Below are the code and all the weights of a small trained network. Each question names an input and a class and asks about switching units off, where a switched-off unit gives its printed mean instead of its output.

import numpy as np


def w(rows, s, z=0):
    codes = np.array(rows[::2]) - 128.0
    scale = np.full(codes.shape[1], s)
    scale[-1] = z or s
    return codes * scale


def f(y):
    return y / 2 * (1 + np.tanh(0.7978845608 * (y + 0.044715 * y**3)))


def log_softmax(a):
    a = a - a.max(-1, keepdims=True)
    return a - np.log(np.exp(a).sum(-1, keepdims=True))


def net(x, mask):
    res = np.array(x, float).reshape(1, 6) / 4 @ E
    y = f(res @ A[0][:, :-1].T + A[0][:, -1])
    res = res + np.where(mask, y, B[0][:, -1]) @ B[0][:, :-1]
    return log_softmax(res[-1] @ U[:, :-1].T + U[:, -1])


A, B = {}, {}
E = w([
[130,127,121,132,127,127,124,131,130],'x0',
[64,184,77,28,184,178,43,173,114],'x1',
[115,36,158,123,121,82,102,231,99],'x2',
[135,142,94,73,39,163,214,179,116],'x3',
[198,37,78,91,181,196,132,94,83],'x4',
[129,93,165,113,151,205,150,163,255],'x5',
],0.0086)
A[0] = w([
[119,83,180,140,123,97,121,210,108,66],'neuron 0',
[92,181,167,171,88,89,135,151,157,61],'neuron 1',
[139,120,159,194,195,101,56,80,133,115],'neuron 2',
[143,198,118,152,130,161,139,56,138,136],'neuron 3',
[213,39,53,106,177,194,140,107,76,88],'neuron 4',
[124,102,202,136,174,183,126,137,247,3],'neuron 5',
[157,147,91,100,39,153,186,152,102,135],'neuron 6',
[137,187,98,134,130,152,157,65,164,103],'neuron 7',
[115,153,112,149,118,64,104,88,2,14],'neuron 8',
[39,181,148,126,110,97,120,157,155,87],'neuron 9',
[188,90,169,212,80,97,187,93,142,21],'neuron 10',
],0.0087,0.0033)
B[0] = w([
[151,57,129,125,76,80,101,128,76,192],'neuron 0',
[125,146,152,191,84,191,114,32,93,200],'neuron 1',
[3,147,159,49,166,64,240,111,135,219],'neuron 2',
[160,49,143,113,76,32,74,199,104,192],'neuron 3',
[91,156,178,199,79,161,113,43,67,254],'neuron 4',
[110,90,29,145,79,153,187,127,173,212],'neuron 5',
[42,140,184,84,175,54,227,113,151,200],'neuron 6',
[146,16,144,110,64,63,68,181,71,180],'neuron 7',
[167,83,4,172,79,189,203,152,235,211],'neuron 8',
[125,151,136,163,93,194,116,71,62,203],'neuron 9',
[97,237,47,15,175,203,39,185,42,244],'neuron 10',
],0.0079,0.0084)
U = w([
[147,98,2,171,71,181,187,133,200,101],'0',
[125,171,229,215,74,192,91,18,76,88],'1',
[111,224,63,20,170,191,14,175,85,130],'2',
[63,143,219,72,168,44,236,110,154,98],'3',
[178,18,180,134,65,33,30,188,101,125],'4',
[158,157,146,151,129,132,120,125,138,248],'5',
[202,173,180,187,168,121,99,165,170,120],'6',
[232,179,197,141,196,125,89,155,186,89],'7',
],0.0084,0.015)

Each question gives the input, the list of numbers given to net, and the class t.
The units are the neurons (one row each of A and B). Each row of codes is followed by its name. A weight is (code - 128) times the scale printed after its matrix; where a second scale follows, it is the last column's (A, B and U).
mask holds one flag per neuron, in row order. A switched-off neuron (its flag False) gives its mean, the last column of its row in B, instead of its output. The means were averaged over made-up inputs and are rounded, as every weight is.
A unit's drop is (log p(t) with every unit on - log p(t) with that unit switched off) / (log p(t) with every unit on - log p(t) with every unit switched off).
The circuit of an input: a set's keep is (log p(t) with only the set's units on - log p(t) with every unit switched off) / (log p(t) with every unit on - log p(t) with every unit switched off). Starting from all 11 units, units are removed one at a time, each time the one whose removal leaves the highest keep (on an exact tie, the one counted first), for as long as the keep stays at least 0.8.
circuit, biggest first: the units of the circuit, biggest drop first
most important unit: the unit with the biggest drop
top k neurons: the k neurons with the biggest drops, biggest first
drop of u: that unit's drop, to one decimal
input [6,-8,8,-4,2,-8], class 0: most important unit	neuron 8
input [1,8,0,-7,-8,-8], class 0: top 2 neurons	(neuron 8; neuron 10)
input [-5,-5,8,-1,-8,6], class 1: top 2 neurons	(neuron 1; neuron 9)
input [-6,-2,1,-7,2,4], class 3: top 2 neurons	(neuron 2; neuron 8)
input [2,5,-7,-8,3,-4], class 3: top 2 neurons	(neuron 2; neuron 10)
input [1,1,-6,7,-8,1], class 1: top 3 neurons	(neuron 1; neuron 9; neuron 2)
input [-6,-5,-6,2,-2,3], class 4: circuit, biggest first	(neuron 7; neuron 3)
input [3,2,1,0,-7,4], class 1: top 4 neurons	(neuron 9; neuron 1; neuron 8; neuron 10)
input [-8,3,-7,-4,8,-6], class 1: top 2 neurons	(neuron 4; neuron 5)
input [2,3,6,-2,-6,4], class 1: circuit, biggest first	(neuron 9; neuron 1)
input [-1,5,-3,-6,-4,5], class 3: top 3 neurons	(neuron 10; neuron 2; neuron 8)
input [-8,5,6,0,5,-1], class 5: top 2 neurons	(neuron 10; neuron 3)
input [4,2,-8,4,-5,-3], class 4: circuit, biggest first	(neuron 3; neuron 7)
input [6,0,1,-6,3,2], class 3: circuit, biggest first	(neuron 2)
input [-7,-8,-5,-2,-7,1], class 2: top 2 neurons	(neuron 10; neuron 4)
input [-5,4,-2,-5,-2,-5], class 0: top 4 neurons	(neuron 8; neuron 10; neuron 6; neuron 4)
input [-4,-6,-6,1,-2,0], class 2: top 2 neurons	(neuron 10; neuron 0)
input [3,-4,-1,-2,-5,6], class 0: drop of neuron 5	1.8
input [4,-6,0,6,8,-5], class 1: drop of neuron 4	2.3
input [-7,6,4,-5,7,-1], class 1: circuit, biggest first	(neuron 4)
input [7,6,-3,2,-3,5], class 5: drop of neuron 8	0.6
